Each row comes from the steps of one walk. Every step used is in the known rows, and no mark comes twice. Write the walk behind each row, first mark first.
Each row is shifted at random along 4 fixed directions that mean nothing.
Known rows
zubi/torez/padus/piput: [-0.36 -1.49  0.71  0.31 -1.79 -1.06 -1.10  0.24  0.09  0.87 -0.98 -0.85
 -0.45 -0.48  0.83  0.27 -5.06  0.33  0.94  0.17  0.23 -1.17 -0.51  0.32
 -0.66 -0.41  0.18 -0.80  2.13  0.79  0.19 -0.19 -0.37 -0.49  1.89  0.15
  0.13  0.28  1.09 -1.12  0.28]
lole/piput/padus/tete/zubi/potis: [ 0.38 -1.32  1.27  0.25  1.70 -1.94  0.30 -0.20  0.62  1.82 -1.92  1.54
  0.81  0.81 -0.05 -0.90  0.64 -1.18  1.40 -1.06 -1.39  0.14 -1.94 -0.77
 -3.07 -1.15  1.54 -1.86 -0.47 -0.99 -1.68 -0.03  0.29  0.45  3.38  1.51
 -0.44  0.19 -0.55  3.30  0.11]
padus/piput/lole/tete/zubi/torez/potis: [ 0.55 -0.14  3.75  0.54  0.17 -0.14 -2.46  0.11 -0.57 -1.76 -3.32 -1.06
 -0.16 -0.51 -0.29 -0.85 -2.29  0.79 -0.52 -0.99  0.40 -0.97 -1.57 -0.96
  1.34 -0.02  1.36 -1.11 -0.50  0.14  0.95  0.47  0.83 -0.02  0.53  1.01
 -1.52  0.85  1.20  1.75  0.70]
piput/lole/tete/zubi: [-0.45  1.10  0.22  1.14  1.27 -1.47  0.32 -0.88  0.42 -0.64  0.65  0.35
 -0.46 -1.18 -2.18 -1.03  1.91 -0.98 -0.31 -0.58 -0.23  0.37 -1.41  0.17
  2.00 -0.08  1.48  1.42 -1.32 -0.54  0.45 -0.13  0.86 -0.59 -0.38  0.08
 -2.16  1.03  0.13  2.45  1.10]
potis/piput/padus/kitor/lole/tete/zubi: [ 1.38  2.85 -0.07 -1.44  0.48 -3.38  3.57 -0.63  1.06  1.72 -5.85 -1.60
  2.30 -2.51 -4.62 -0.42  1.34 -3.80 -2.45  0.40 -1.24 -2.47  0.15  3.16
  1.07  2.12  0.10  4.23  1.50  0.15 -1.93 -1.03 -1.08 -1.63  1.83  0.56
 -3.12 -0.11  0.14  1.35  1.09]
lole/padus/kitor/piput: [-0.18  1.97  2.87  0.45  0.79  0.50 -1.76  0.17  1.01  0.11  3.72 -0.31
  0.77 -0.62 -0.85 -0.68 -1.07  0.08  0.57 -1.59 -0.66  0.26 -2.41 -0.52
 -1.20  0.52  0.64 -0.92  0.05  0.38 -0.42  0.76  0.34  0.88  1.19 -1.94
  1.21 -0.04  0.48  2.29  0.08]
potis/piput/padus/kitor/lole: [ 1.09  3.07  0.27 -1.09 -1.49 -1.87  1.89  0.01 -0.18  2.20 -1.82  1.29
  0.38  0.80 -1.45 -1.07 -0.29 -0.70 -0.71  0.34 -1.81 -1.01  1.18  0.38
  1.47  0.45 -0.10  0.97  1.47 -0.99 -2.19 -0.29 -0.59  0.47  0.50  0.89
 -0.47 -0.12 -0.81 -0.32  0.24]
lole/kitor/potis/piput/padus/tete/zubi/torez: [ 0.98  0.01  1.04  0.99  0.46 -3.12  0.80  1.51  1.71  2.35 -3.56 -0.89
  1.38  1.97 -0.35 -0.56 -1.49 -2.63  0.17 -0.46 -0.85 -0.59 -0.08 -0.94
 -4.13 -0.01  1.96 -0.63  2.01  0.15 -0.47 -0.41 -0.91  0.29  2.71 -0.40
 -0.68 -0.27 -0.72  1.22  0.39]
torez/potis/piput/padus: [ 1.12 -0.90 -0.17  0.44 -1.78 -1.33  0.33  1.18  0.67  0.62 -1.07 -0.20
  1.30 -1.38 -1.14  1.12  0.37 -1.03 -1.29 -0.10 -1.14 -2.86  2.51  0.68
 -0.64  1.24 -1.87  1.76  0.63 -0.05 -0.66 -0.86 -0.84 -1.00 -0.03  3.19
 -0.99  0.07  0.12 -0.46  0.03]
piput/padus/potis/lole: [ 3.38  2.43 -0.21 -1.14 -1.61 -1.52  1.51  1.67  1.16 -0.74 -4.54 -1.82
  1.89 -2.14 -4.08  2.18 -0.17 -2.23 -3.18  0.47  0.17 -1.63 -0.04  2.26
 -1.06  2.70 -0.14  4.42  0.49  1.83 -1.30 -1.36 -0.71 -3.38  0.68  0.70
 -0.82  0.45  0.79 -0.43  0.33]
kitor/piput/lole/padus/tete: [ 0.35  2.64  2.55  0.10 -0.96  0.33 -2.24  1.78  0.69 -1.34  2.72 -0.66
 -0.68  0.25 -1.37  0.21 -1.46  1.04 -1.04 -0.22  0.16  0.53 -1.45 -0.60
  2.03  0.71  1.22  0.85 -0.38  0.71 -1.18  0.20  0.95 -0.01  0.17 -0.31
  0.28  0.90  0.30  0.55  0.39]
padus/piput/lole/kitor/potis/zubi: [ 1.47  0.93  2.29 -0.58 -0.37 -0.82 -0.58  1.57 -0.11  1.05 -1.36  0.40
 -0.20  3.50  0.91 -1.98 -2.90  0.40  0.35 -0.03 -0.54  0.48 -0.07 -2.03
 -0.13 -1.14  3.36 -2.93  0.42 -0.85 -1.09  0.37  1.26  1.54  0.27  0.56
  1.11  0.42 -1.37 -0.04 -0.70]
kitor/piput/padus/tete: [ 0.40 -0.43  2.44 -0.58 -0.80 -0.51 -1.75  1.72  0.83 -0.95  0.76 -0.28
 -0.37  1.34 -1.67  0.85 -1.93  0.93 -1.27  0.14  0.17 -0.52 -1.33 -0.54
  1.00  0.73  0.28  0.22  0.99  0.63 -2.23  0.34  0.21 -0.06  1.19 -0.08
  0.42  0.53  0.67  0.68  0.15]
potis/piput/padus/tete/lole: [ 1.22  4.71  0.57  0.45 -0.35 -1.02  0.56  1.53  0.46  1.28 -2.82  0.73
 -0.34  2.45 -0.02  0.49 -3.08  1.07  0.44  0.47 -0.45  0.70  0.13 -1.12
  2.38 -0.04  1.12 -0.47  1.01  0.33 -2.46 -0.02  1.11 -0.14  1.73  1.58
 -0.38  0.06 -0.75 -1.36 -0.03]
torez/zubi/piput/padus: [-0.93 -1.71  0.99 -0.92  0.92 -1.12 -0.61  0.21  1.29  0.94 -3.15  1.81
 -1.14  0.33 -0.63 -0.08 -3.88  0.16  1.10 -0.84 -0.17 -1.70 -2.34 -0.94
 -0.63 -1.26  0.87 -0.49 -0.41  0.02  0.21  0.11 -0.41 -0.24  1.17  1.69
 -0.42  0.87  0.07  1.28 -0.43]
piput/padus/potis/lole/kitor: [ 1.86  0.99  2.19  0.58 -0.41 -0.10 -1.26  0.99  0.22 -0.58 -0.01  2.01
  0.37  0.61 -1.42  0.11 -1.21  0.01 -0.49 -1.44 -0.49 -0.62 -1.40 -1.30
 -2.31  0.72  0.62 -0.03 -1.12  0.16 -0.72  0.19 -0.19 -0.32 -0.19  0.35
  0.85  0.70  0.39  1.92 -0.22]
tete/piput/lole/kitor/potis: [-1.01 -0.55  0.66 -0.30  1.07 -0.79  0.21  1.30  0.19  1.69  2.08  1.64
  0.32  2.78  1.66 -2.41 -0.84 -0.17  1.86 -0.65 -1.04  2.31 -0.12 -1.76
 -1.17 -1.58  2.61 -2.07  1.12 -1.03 -1.10  0.54  0.07  0.81  0.51 -0.25
  0.50  0.11 -2.47  1.16 -0.65]
potis/zubi/piput/lole: [ 0.94  1.46  0.71 -1.19 -0.18  1.18 -0.79  0.85 -0.11  0.08 -2.93 -0.01
 -0.83  0.57 -1.26 -0.28 -2.54  0.50  0.06 -0.09  0.31 -0.50 -0.10  0.37
  1.84  0.57  1.73  0.12 -0.81  0.02  0.42 -0.73 -0.28 -0.81  0.15  1.43
 -0.87  1.17 -0.01 -0.45 -0.43]
potis/piput/padus/tete/zubi: [ 1.47  2.74  0.51  1.26 -2.76  0.31 -1.97  1.89 -1.32  0.32  0.09  2.06
 -0.86  5.69  1.69  0.54 -1.82  4.01  0.67  0.43 -1.84  0.13  1.89 -4.23
  4.92 -1.50 -0.31 -3.74  0.59 -1.45 -0.60  0.39  1.69  2.76 -0.73  2.59
  1.28  0.95  0.12 -3.34 -0.40]
lole/padus/potis/zubi/torez: [ 0.69  1.03 -2.29  0.75 -0.52 -1.63  1.00  1.16  1.56  3.27 -2.14 -0.84
  1.31  2.25  1.21  0.90 -2.38 -1.21  2.85 -0.49 -0.92  2.70  0.05 -1.63
 -3.27 -1.44  2.06 -1.72  2.13 -0.20  0.50 -0.84  0.88 -0.87  3.55 -1.25
  2.49  0.68 -1.22 -2.01 -1.49]
torez/lole/kitor/potis/piput/padus/tete/zubi: [ 1.28  4.22  0.82  1.40 -1.89 -2.01 -0.14  2.29  0.73  0.61 -3.02 -0.45
  0.48  1.70 -0.67  0.38 -0.70 -0.30 -0.96 -0.30 -0.88 -1.61  0.43 -2.18
 -0.84 -0.27  0.54  1.01  0.13  0.28 -0.55 -0.25  0.68  0.89 -0.86  0.87
 -1.32  0.90 -0.75 -0.38 -0.31]
piput/padus/tete/lole/kitor/potis/zubi: [ 2.04  2.75  0.05  2.04  0.27 -2.40  0.25  2.48  2.40  2.37  0.44  0.61
 -0.32  4.75  0.09  0.13 -2.57  0.61  1.62 -0.07 -0.20  3.06 -0.89 -2.68
 -1.67 -1.26  2.89 -2.19  1.68  0.20 -2.21  0.18  2.19  0.28  2.56 -0.63
  0.99  0.53 -1.66 -0.65 -0.22]
zubi/potis/lole/tete/piput: [ 0.95  1.14  0.34 -0.03 -0.45  0.38 -0.63  2.24 -1.08 -0.60 -3.76 -1.50
  2.77  1.16  0.08  0.93 -2.51  0.71 -0.16 -0.09  0.79  1.75  1.46 -1.75
  0.64  1.17  1.64 -0.70  0.51  0.54  0.99 -1.02 -0.01 -0.55  0.58 -0.87
  0.56  0.26 -1.16 -2.85 -1.34]
torez/potis/piput/padus/tete: [ 0.63  0.18  0.70  1.16 -0.40 -1.56 -0.11  0.59  1.46  1.31 -2.26  0.30
  0.59 -0.46 -0.51  0.80 -0.60 -0.55 -0.13 -0.25 -0.69 -1.75  0.64 -0.39
 -1.80  0.63 -1.26  0.17  0.42  0.11 -1.36 -0.25  0.06 -0.63  1.74  2.90
 -0.68  0.02 -0.23  0.98  0.23]
zubi/torez/padus/kitor/lole/piput: [-0.80 -0.08 -0.76  0.69 -2.74 -1.72  0.21 -2.09 -1.21  2.91  1.49  1.12
 -0.01 -0.96  0.29 -1.57  0.94 -0.29  0.48 -0.14 -2.24 -1.24  0.79  0.34
 -0.91 -0.99 -1.31 -0.13  1.62 -1.80  0.38 -0.60 -1.22  1.53  1.01 -0.48
 -0.64 -0.02  0.01  0.36  0.41]
zubi/torez/potis/piput/lole/tete/padus: [ 0.63  0.16  1.12  1.76 -3.46 -0.21 -2.24  3.23  0.00 -0.47  1.38 -1.65
 -0.14  0.59  0.95  0.94 -3.78  1.06  0.09 -0.31  0.09 -0.23  1.96 -0.80
  0.32  0.16  0.32  0.29  1.85  0.92  1.34 -0.86  0.38 -0.82  0.19  0.58
 -0.83  0.91  0.42 -2.86  0.38]
padus/piput/lole/tete/zubi: [ 1.69  2.12 -1.21 -1.97 -1.21 -2.76  3.16  0.60 -0.17  0.07 -4.44 -3.80
  2.11 -0.58 -2.07  0.18  0.10 -1.77 -3.15  2.00 -0.60 -0.83  1.20  1.96
  4.71  0.65  1.78  2.35  2.17  0.04 -1.21 -1.53  1.55 -1.11  0.83  0.56
 -1.61  0.08 -0.24 -2.60  0.20]
padus/potis/piput/lole: [ 1.63  4.69  1.31 -0.86 -1.42  0.37 -0.15  1.31 -1.15 -0.18 -5.27  0.11
  0.49  1.75  0.68  0.36 -0.68  0.42 -0.85  0.36 -0.45  0.30  0.86 -1.87
  1.09  0.23  0.66 -0.04 -0.51 -0.03 -0.78 -0.22  0.21 -0.57  0.42  1.14
  0.61 -0.25 -0.98 -1.29 -0.22]
piput/padus/tete/lole/kitor/potis/zubi/torez: [ 2.08  1.69 -0.77  1.60 -0.83 -2.77  0.85  0.54  1.45  1.79 -1.65 -0.67
  0.44  0.75 -2.03  0.57  0.07 -1.06 -0.82 -0.05 -0.96  0.45 -0.02  0.03
 -1.23  0.48  0.92  0.83  1.75  0.01 -0.46 -0.87 -0.10 -0.53  2.48 -0.42
 -1.22  0.42  0.07  0.53  0.38]
potis/lole/piput/padus: [ 0.21  0.83  0.29  0.11  0.20 -0.41  0.23  0.08 -0.57  1.88 -0.51  3.63
 -0.25  0.80 -0.94 -1.47 -0.32 -0.13  1.37 -1.02 -1.47 -0.89 -0.38 -0.27
 -1.37 -0.69  1.47 -0.60 -1.32 -1.43 -1.47 -0.21 -0.32  0.85 -0.37  2.25
 -0.54  1.21 -1.15  2.25 -1.29]
piput/padus/tete/zubi/potis/lole/kitor: [ 2.53  1.91  1.86  1.88 -0.79 -0.12 -2.54  2.20  0.61 -0.61 -0.17  0.84
  0.21  2.98  0.05  0.74 -1.96  2.20  0.31 -0.74 -0.03  1.18 -1.22 -3.02
  0.36  0.03  1.01 -2.29 -0.68  0.32  0.07  0.22  1.30  1.05  0.60  0.65
  0.80  1.22  0.75 -0.48  0.65]
kitor/piput/lole/tete/padus: [ 0.10  0.23  0.13 -0.74 -2.75 -0.91 -0.46  2.81 -0.72 -0.76  5.17 -0.84
  0.11  1.80 -0.97  0.11  0.16  0.91 -1.74  0.83 -1.13  0.52  1.94 -0.58
  4.44 -0.23  1.48  1.31  1.63 -0.66 -1.35 -0.62  0.87  0.52 -1.04 -0.99
  0.04  1.28 -0.82 -2.45 -0.33]
zubi/piput/padus/tete: [ 0.22  0.58 -2.00 -1.15 -2.21 -2.38  2.36  0.01 -0.21  2.00  0.67  0.33
  0.07  2.54  0.21  0.57 -1.72  0.66 -0.71  1.30 -2.09  0.01  1.54 -0.90
  2.64 -0.87  0.49 -0.77  3.37 -1.28 -1.92 -1.40  0.54  0.52  2.09  0.27
  0.94 -0.06 -1.15 -3.03 -0.82]
zubi/torez/padus/tete/lole: [ 0.01  1.70 -0.52  2.26 -2.05 -0.47 -1.49 -1.69 -0.78  0.26 -0.49 -0.54
 -0.55 -2.32 -0.34  0.94  0.02  1.13 -0.64  0.04 -0.64 -1.11  0.00  0.31
  1.33  0.44 -2.03  0.84  0.44  0.13  1.58 -0.50 -0.80  0.09  1.28  0.09
 -1.80  0.36  1.84  0.00  1.08]
lole/kitor/piput/padus: [-0.75 -2.88  2.10 -0.98  1.14 -1.41  0.30  1.19  1.42  0.44  3.19  0.20
  1.11 -0.69 -1.69 -0.98 -1.62 -2.49 -0.80 -0.93 -0.21 -1.36 -1.54  1.48
 -2.40  1.05  1.54  1.47  0.83  0.25 -2.07 -0.15 -1.03 -0.17  0.94 -0.96
 -0.06 -0.34 -0.04  2.72 -0.01]
zubi/lole/piput/padus/tete: [ 1.48  3.25  0.74  1.09 -0.81 -0.39  0.22  0.44 -0.64  0.26 -0.38  0.58
  0.29  0.42 -1.25  0.63 -1.54  0.19 -0.74 -0.37 -1.14  0.57 -0.63  0.57
  0.50  0.16  1.27  0.31 -0.49 -0.07 -1.33 -0.95  0.34  0.22  1.37  0.23
 -0.71  0.41 -0.12 -1.01 -0.03]
piput/lole/tete/padus/potis: [-0.31  0.48  2.05  1.88  0.08 -0.25 -1.93 -1.03 -1.13 -1.23  5.63  2.79
 -1.49 -0.20 -0.69 -1.52  2.34  1.12  0.07 -1.74 -1.80  0.56 -1.13 -2.15
  0.87 -1.10  0.84 -0.83 -2.04 -1.59  0.47  0.84  0.89  1.11 -0.82 -0.64
 -0.41  1.66  0.09  3.51  0.51]

Write each row's walk
[ 1.21  1.20 -0.89  1.37 -2.19 -0.93 -1.42  0.77 -1.22  2.44 -3.50  0.67
  0.73  2.72  1.43 -0.53  1.58  1.06  1.77 -0.32 -2.20 -0.39  1.68 -2.64
 -0.22 -1.93  0.09 -2.52  0.69 -1.65  1.87 -0.16 -1.16  2.09  0.38  0.95
 -0.73  1.41 -0.26 -1.07  0.12]  tete/zubi/torez/padus/kitor/potis/lole/piput
[ 0.04  2.66 -2.05 -0.80 -1.63 -3.04  1.88  0.75  1.17  3.40 -2.16  0.17
  0.18  2.08  0.23 -0.45 -1.02 -0.43  0.45  0.65 -1.99  0.20  0.60 -1.96
  0.59 -2.09  1.64 -0.51  1.67 -1.18  0.29 -1.06  0.53  0.80  1.19  0.31
  0.58  0.37 -2.31 -2.09 -0.79]  torez/zubi/piput/lole/padus/kitor/potis
[ 1.98  0.09  0.15  0.39 -2.92 -1.42 -0.68 -0.11 -1.42 -1.56  0.88 -1.84
  1.77 -2.32 -2.13  0.94  1.03  0.47 -3.33  0.80 -1.49 -3.10  1.89  0.29
  4.70  1.09 -1.23  1.34 -0.21 -0.34  0.58 -0.96  0.48  0.25 -1.06  1.69
 -0.96  0.78  1.73 -1.93  0.86]  torez/padus/piput/lole/tete/zubi/potis
[-0.27  2.30  1.86  2.81 -1.28 -0.13 -2.85  0.11 -0.27 -1.16  4.92  0.85
 -1.47  0.98 -0.49 -1.02 -1.03  2.19  0.63 -0.84 -0.17  0.77 -1.57 -2.18
  3.02 -0.78  0.85 -1.28 -0.74 -0.36  1.32  0.40  1.91  1.00 -1.23 -0.63
 -0.58  1.05  0.95  0.55  1.45]  piput/lole/tete/zubi/torez/padus/kitor
[ 1.24  4.23  2.49  1.88  0.31  0.44 -2.54 -0.37  0.09 -0.23 -5.12  0.51
  0.30 -1.57 -2.18  0.56 -0.97  0.29 -0.59 -1.91 -1.04 -1.86 -1.65 -1.21
 -0.67  0.51 -0.32  0.13 -2.94  0.33  2.73  0.31 -1.33  1.07 -0.06  0.53
 -1.32  1.05  1.12  1.47  0.21]  torez/zubi/lole/padus/kitor/potis/piput
[ 1.13  1.80  0.52  1.61 -1.75 -1.60 -0.96  1.12  1.28 -0.18 -0.57 -0.54
 -0.42  0.49 -1.09  0.96 -1.62  0.47 -0.57 -0.34 -0.22 -0.57 -1.69 -0.55
  0.31  0.04 -0.02  0.78  0.72  0.76  0.04 -0.36  1.00 -0.13  0.81  0.43
 -1.20  1.09  1.51  0.13  1.02]  piput/padus/tete/zubi/torez/lole/kitor
[-0.39  2.52  3.35  1.87 -1.37  0.07 -2.69  1.49 -0.30 -2.22  2.29 -0.17
 -0.03  1.20 -1.68 -0.07 -2.21  2.02 -0.82 -1.44 -0.05 -0.94 -1.21 -2.91
  0.44 -0.03  0.05 -0.28  0.16  0.64  0.05  0.77  1.77  0.75 -2.17 -1.12
 -0.59  0.77  0.02  0.90 -0.98]  torez/lole/tete/piput/padus/kitor/potis
[ 1.95  3.27 -0.77 -1.57  0.76 -2.64  2.58  0.44  1.33  1.62 -5.89 -2.59
  1.94 -1.46 -2.03 -0.18  2.18 -3.10 -0.93  0.05 -1.41 -0.29 -0.03  1.33
 -0.05  0.55  1.87  2.42  1.14  0.27  0.15 -1.06 -1.56 -1.65  2.46 -0.16
 -2.38  0.63 -0.64  0.58  1.28]  tete/zubi/piput/lole/padus/kitor/potis
[-0.71 -1.52  0.26 -0.08  3.00 -3.45  2.35  1.00  3.10  2.33 -1.21 -1.92
  2.28  1.28 -3.00 -0.64 -2.88 -3.11  1.05 -0.28  0.29  1.25 -1.96  0.62
 -3.35  0.20  3.08 -0.30  3.51  0.89 -2.33 -0.28  1.20 -2.00  3.90 -2.13
 -0.25 -0.27 -1.66  1.87 -0.90]  lole/tete/piput/padus/kitor/potis/zubi
[-0.99  0.89 -0.05 -0.96  2.58 -2.08  0.47 -0.70  1.65  3.57 -8.89  1.23
  1.46 -1.79 -0.66 -0.62 -0.57 -2.20  2.21 -1.28 -0.33  0.17 -2.55 -0.71
 -3.82 -0.34  1.51 -0.05 -1.36 -0.43  0.89 -0.11 -2.06 -0.20  3.52  0.19
 -0.43  0.79 -1.44  3.42 -0.65]  torez/zubi/potis/lole/padus/kitor/piput
[-0.46  2.13 -0.82  3.00 -0.25 -1.84 -0.95 -0.56  1.44  2.36  1.98  2.02
 -1.62  0.97  1.67 -0.90  0.41  0.76  3.18 -1.19 -1.47  2.79 -1.39 -2.57
 -0.78 -2.27  1.24 -2.04 -0.28 -1.30  0.82  0.23  1.33  0.73  2.00  0.72
  0.14  1.63 -0.71  1.62  0.87]  piput/lole/padus/tete/zubi/torez/potis
[ 1.09  1.74  1.30  1.60 -3.52 -0.18 -2.24  1.09 -0.64  0.79  0.64 -0.59
  0.27  0.38 -0.30  0.00 -2.15  0.90 -0.21 -0.17 -0.64 -1.72  0.73 -0.75
 -1.69  0.27 -0.49 -0.69  1.17  0.38  1.00 -0.57 -0.67  0.76 -0.06 -0.20
 -0.14  0.15  0.56 -0.99  0.17]  zubi/torez/padus/kitor/potis/lole/piput
[ 2.82  3.28 -3.63  0.69 -3.67 -1.96  1.33  0.96 -0.48  1.62 -2.88 -2.69
  3.08 -0.28 -1.04  2.37  2.74  0.14 -2.51  2.36 -1.83 -1.68  3.28  0.23
  3.14  0.61 -1.74  1.37  0.89 -0.27 -0.26 -2.17  0.87  0.43  0.86  2.29
 -0.79  0.59  0.10 -4.73  0.22]  torez/padus/tete/zubi/potis/lole/piput
[ 2.20  2.19 -0.83  0.68 -0.14 -3.65  1.93  0.09  0.40  2.40 -7.86  0.15
  1.05  1.08 -2.09  0.65  2.21 -2.22 -0.79  0.09 -2.41 -0.86  1.82 -0.86
 -1.34  0.13  0.59  0.66  0.95 -0.90 -0.61 -0.51 -2.35 -0.12  2.42  1.00
 -1.79  0.91 -1.01  0.61  0.34]  kitor/potis/piput/padus/tete/zubi/lole
[ 2.37  2.94  0.25 -0.86 -1.21 -0.07  0.18  2.95 -0.38  0.11 -3.90 -2.54
  2.41  0.50 -0.87  1.00 -0.86 -0.84 -1.82 -0.06 -0.01  0.72  1.17  0.74
  1.26  1.46  1.72  2.57  1.39  0.71 -0.14 -1.25 -1.06 -1.25  1.21 -1.18
 -1.29 -0.09 -0.15 -2.16 -0.38]  tete/lole/kitor/piput/padus/potis/zubi/torez
[ 1.12 -1.05  1.60  1.18 -0.70 -1.20 -2.23  0.52 -0.21  0.27 -2.65 -0.12
 -0.03  0.19  0.38 -0.79 -0.29 -0.13  0.64 -1.02 -0.96 -1.34 -0.37 -1.29
 -0.72 -0.87  0.77 -1.09 -0.14 -0.35  1.97  0.42 -1.40  0.73  0.51  0.87
 -1.53  1.44  1.28  1.35  1.39]  tete/zubi/torez/padus/piput/lole/kitor/potis
[ 2.48  2.29  0.97  1.05 -1.06 -0.91 -1.18  1.84  1.08  0.67 -2.03 -1.24
 -0.10  2.74 -1.45  0.50 -1.29  0.25 -0.36 -0.14 -0.67  0.24  0.79 -2.41
 -1.45 -0.05  1.92 -1.39  0.55  0.14  0.50 -0.44  0.46  0.14  1.08  0.01
  0.50  1.17 -0.86 -0.72 -0.63]  kitor/potis/zubi/piput/lole/padus/tete
[-0.31  2.35 -1.74  1.19  0.05 -2.15  0.58 -1.86  0.08  3.12 -7.77  0.48
 -0.25  0.48  1.36 -0.32  2.73 -0.19  1.33  0.31 -1.66  0.56  0.14 -1.34
  0.64 -1.30 -0.50 -1.15  0.38 -1.73  0.86 -0.37 -0.60  0.74  3.42  2.06
 -2.16  0.84 -0.42  1.37  1.00]  padus/tete/zubi/torez/potis/piput/lole
[ 0.42  1.39 -0.71  0.09 -0.29 -2.75  0.84  1.17  1.08  2.65 -3.61  0.73
  0.17  3.25  0.53  0.08 -2.16  0.41  0.33  0.14 -1.41  0.03 -0.15 -2.90
 -0.02 -2.08  1.69 -1.34  1.34 -0.85 -0.27 -0.54  0.55  1.21  1.88  0.58
 -0.03  0.29 -1.79 -1.31 -0.94]  torez/zubi/piput/padus/tete/lole/kitor/potis
[ 1.91 -0.60  3.68  0.33 -1.55  1.04 -3.11 -0.16 -1.94 -0.63 -1.89  2.34
 -0.70  1.04 -1.21 -1.58  0.71  1.05 -0.42 -2.02 -1.23 -1.10 -0.39 -1.60
 -1.84 -0.55 -0.06 -0.64 -1.89 -1.51  0.67  0.55 -0.81  1.33 -0.85  0.85
 -0.66  1.51  0.77  2.33 -0.27]  kitor/lole/piput/padus/potis/zubi/torez
[ 0.14  0.93  0.19  0.74 -0.89 -0.95 -0.95  0.13 -1.16  0.84 -7.74 -0.07
  0.49 -0.24  0.39 -0.39  1.59 -0.95  0.43 -1.26 -1.40 -2.07  1.01 -1.30
 -0.76 -0.57 -0.16  0.63 -0.43 -0.93  2.95 -0.16 -2.78  0.84 -0.23  1.03
 -3.08  1.40  0.56  1.28  0.26]  tete/zubi/torez/lole/kitor/potis/piput
[ 0.13 -0.27 -0.34  0.20  0.90 -2.88  1.77  0.40  0.96  2.63  1.23 -1.33
  1.59  1.54 -1.36 -0.82  0.20 -1.68  0.43 -0.25 -1.93  0.45  0.47 -0.67
 -1.76 -0.88  2.34 -1.21  2.85 -0.83 -0.82 -0.50  0.57  0.51  3.03 -2.77
 -0.22  0.71 -1.68  0.49 -0.76]  lole/tete/padus/kitor/potis/zubi/piput
[ 0.05  0.50  0.29  0.92 -2.54 -0.38 -2.49  0.48 -0.76  0.00  0.82  0.17
 -0.17  0.21  0.09  0.20  2.49  1.36 -0.52 -0.58 -2.01 -0.15  1.05 -1.76
  2.69 -0.43 -0.66  0.02 -0.01 -1.61  1.28 -0.26 -0.76  1.34  0.09  0.92
 -0.63  1.68  0.56  0.31  0.38]  kitor/piput/lole/padus/tete/zubi/torez/potis
